Each row has a name. Each piece below is followed by the name of the row it came from. Each question is about the rows just above it.

[5.16 5.03 3.09 5.29] : K
[5.72 9.44 4.32 6.85] : L
[6.65 5.74 9.44 3.32] : F
[5.71 5.57 4.27 4.00] : W
[4.86 5.29 3.09 5.03] : Q
[6.45 4.91 6.79 4.52] : P
[5.50 5.05 3.92 3.87] : Y
[4.15 3.59 9.00 6.95] : A
Which row holds [5.03 3.09 5.29]? | K
[5.74 9.44] is in which row? | F
The row with [4.91 6.79] is | P
Where do [5.16 5.03 3.09] appear? | K

[ 2.73 -0.95  1.15  1.77  5.79  2.75  3.01  2.33  0.74 -4.06  7.68]  M
[-0.19  0.42  0.57  0.82  8.38  0.39  1.31  0.16  0.49  1.34  3.50]  G
[-1.24  1.26 -1.11  0.06  6.67 -0.51 -0.12  2.12  0.09 -4.25  6.41]  R
[0.12 0.83 0.79 0.52 7.13 0.70 2.34 2.87 2.28 1.40 5.41]  J
[ 1.31  0.39 -0.44  0.15  5.36  0.60  1.20  1.15  1.13 -0.18  3.84]  T
[ 0.98 -1.19  0.99  0.78  5.83  0.60  0.09  0.57  0.59 -0.05  4.63]  E
[ 7.85  1.40  0.49  0.14  4.91  0.55 -0.39  1.62 -0.42 -1.97  6.13]  N
[ 0.74  1.28  0.83  1.37  7.85  1.40  0.46  1.95 -0.90 -2.10  3.73]  D
[ 1.88  0.00  0.58  1.07  8.21  0.73  1.39  0.74  0.28 -1.86  7.09]  U
Where do [ 1.88  0.00  0.58  1.07  8.21  0.73  1.39  0.74  0.28 -1.86] appear? | U
which: [-0.19  0.42  0.57  0.82  8.38  0.39  1.31  0.16  0.49] | G
which: [7.85 1.40 0.46] | D

[ 3.51 -2.92 -1.89  3.39  7.14  0.77 -1.71  0.41 -4.03]  sakub
[ 2.23 -1.59  0.33  1.78  4.16 -1.60 -1.01  0.93 -0.94]  Gup
[ 4.81 -4.08 -2.88  4.67  9.78  1.51 -2.32  0.48 -5.63]  Riku
[ 2.24 -1.40  1.02  1.60  4.10 -2.51 -0.82  1.14 -0.22]  dukav
[ 4.08 -3.41 -2.39  3.96  8.29  1.16 -1.99  0.43 -4.81]  sedo
[ 2.79 -2.24 -1.00  2.57  5.50 -0.09 -1.35  0.58 -2.72]  vik
[ 2.57 -2.04 -0.63  2.30  4.97 -0.50 -1.25  0.67 -2.18]  fev
[ 2.57  5.50 -0.09 -1.32  0.58 -2.72 -1.15  0.74 -1.68]  dazu
[ 2.21 -1.46  0.80  1.63  4.06 -2.21 -0.87  1.06 -0.44]  tamim
[ 2.21 -1.52  0.59  1.70  4.10 -1.91 -0.93  0.99 -0.68]  Vipur
[ 2.57 -2.04 -0.63  1.90  4.97 -0.50 -1.25  0.67 -2.18]  Vara
[-0.50 -0.63 -2.04  4.97  2.57  1.90 -1.49  0.48 -3.34]  selo
[ 2.57 -2.04 -0.63  1.90  4.97 -0.50] is in which row? | Vara
Which row holds [-2.92 -1.89]? | sakub
Which row holds [ 2.57  5.50 -0.09 -1.35  0.58 -2.72]? | vik
which: [ 3.51 -2.92 -1.89] | sakub
[ 2.21 -1.46  0.80] is in which row? | tamim
which: [ 2.30  4.97 -0.50 -1.25  0.67 -2.18] | fev

